Below are the code and all the weights of a small trained network. Each question names an input and a class and asks about switching units off, where a switched-off unit gives its printed mean instead of its output.

import numpy as np


def w(rows, s, z=0):
    codes = np.array(rows[::2]) - 128.0
    scale = np.full(codes.shape[1], s)
    scale[-1] = z or s
    return codes * scale


def norm(h):
    return h / np.sqrt((h * h).mean(-1, keepdims=True) + 1e-5)


def f(y):
    return np.maximum(y, 0)


def log_softmax(a):
    a = a - a.max(-1, keepdims=True)
    return a - np.log(np.exp(a).sum(-1, keepdims=True))


def net(x, mask):
    res = np.array(x, float).reshape(1, 2) / 4 @ E
    u = 0
    for l in range(3):
        y = f(norm(res) @ A[l][:, :-1].T + A[l][:, -1])
        res = res + np.where(mask[u : u + 4], y, B[l][:, -1]) @ B[l][:, :-1]
        u += 4
    return log_softmax(norm(res)[-1] @ U[:, :-1].T + U[:, -1])


A, B = {}, {}
E = w([
[151,162,254,115,209,159],'x0',
[220,169,167,219,74,57],'x1',
],0.0078)
A[0] = w([
[120,104,8,156,75,67,18],'L0N0',
[228,144,150,207,87,57,181],'L0N1',
[162,199,49,172,139,147,252],'L0N2',
[130,96,248,147,184,50,43],'L0N3',
],0.013,0.0025)
B[0] = w([
[110,69,39,184,165,87,215],'L0N0',
[170,210,71,207,169,186,250],'L0N1',
[154,103,140,18,3,211,171],'L0N2',
[138,153,206,160,133,120,211],'L0N3',
],0.016,0.014)
A[1] = w([
[84,4,156,101,93,58,1],'L1N0',
[108,165,135,95,141,46,111],'L1N1',
[90,60,250,82,113,63,25],'L1N2',
[88,133,76,93,65,126,38],'L1N3',
],0.026,0.0026)
B[1] = w([
[46,134,176,130,178,52,237],'L1N0',
[53,122,163,88,110,143,136],'L1N1',
[148,3,93,89,129,169,255],'L1N2',
[193,237,125,96,78,90,235],'L1N3',
],0.019,0.0075)
A[2] = w([
[108,24,99,108,145,160,254],'L2N0',
[131,195,146,63,140,76,149],'L2N1',
[60,166,151,108,176,39,48],'L2N2',
[157,180,255,153,163,169,83],'L2N3',
],0.026,0.0021)
B[2] = w([
[194,80,137,107,185,151,237],'L2N0',
[101,98,103,99,87,156,207],'L2N1',
[41,104,139,127,147,90,250],'L2N2',
[120,201,255,139,139,89,248],'L2N3',
],0.029,0.015)
U = w([
[172,150,148,90,63,145,1],'0',
[199,213,227,176,150,115,130],'1',
[202,155,8,212,96,125,129],'2',
[211,41,158,88,195,149,154],'3',
[62,87,105,98,118,77,184],'4',
],0.016,0.0073)

Each question gives the input, the list of numbers given to net, and the class t.
The units are the neurons (one row each of A and B). Each row of codes is followed by its name. A weight is (code - 128) times the scale printed after its matrix; where a second scale follows, it is the last column's (A, B and U).
mask holds one flag per neuron, layer by layer. A switched-off neuron (its flag False) gives its mean, the last column of its row in B, instead of its output. The means were averaged over made-up inputs and are rounded, as every weight is.
A unit's drop is (log p(t) with every unit on - log p(t) with that unit switched off) / (log p(t) with every unit on - log p(t) with every unit switched off).
The circuit of an input: a set's keep is (log p(t) with only the set's units on - log p(t) with every unit switched off) / (log p(t) with every unit on - log p(t) with every unit switched off). Starting from all 12 units, units are removed one at a time, each time the one whose removal leaves the highest keep (on an exact tie, the one counted first), for as long as the keep stays at least 0.8.
circuit, biggest first: the units of the circuit, biggest drop first
most important unit: the unit with the biggest drop
top k neurons: the k neurons with the biggest drops, biggest first
k most important neurons of layer l: the k neurons of layer l with the biggest drops, biggest first
drop of u: that unit's drop, to one decimal
input [-6,-1], class 4: circuit, biggest first	L0N1, L1N0
input [7,-2], class 3: circuit, biggest first	L0N1, L1N2
input [0,-1], class 4: top 3 neurons	L0N1, L0N3, L0N2
input [-2,0], class 4: 2 most important neurons of layer 0	L0N1, L0N0
input [3,-3], class 3: top 2 neurons	L0N1, L0N0
input [0,0], class 0: 2 most important neurons of layer 2	L2N1, L2N2
input [-1,-8], class 4: most important unit	L0N3
input [1,-3], class 3: top 3 neurons	L0N1, L0N0, L0N2
input [3,-1], class 3: top 2 neurons	L0N1, L1N2
input [-2,-8], class 4: top 2 neurons	L0N3, L0N1
input [-3,0], class 4: top 3 neurons	L0N1, L1N0, L0N0
input [-2,-3], class 4: drop of L0N1	2.9
input [-5,4], class 2: drop of L1N1	0.0
input [-3,-4], class 4: drop of L0N1	4.1
input [-1,4], class 2: most important neuron of layer 0	L0N3
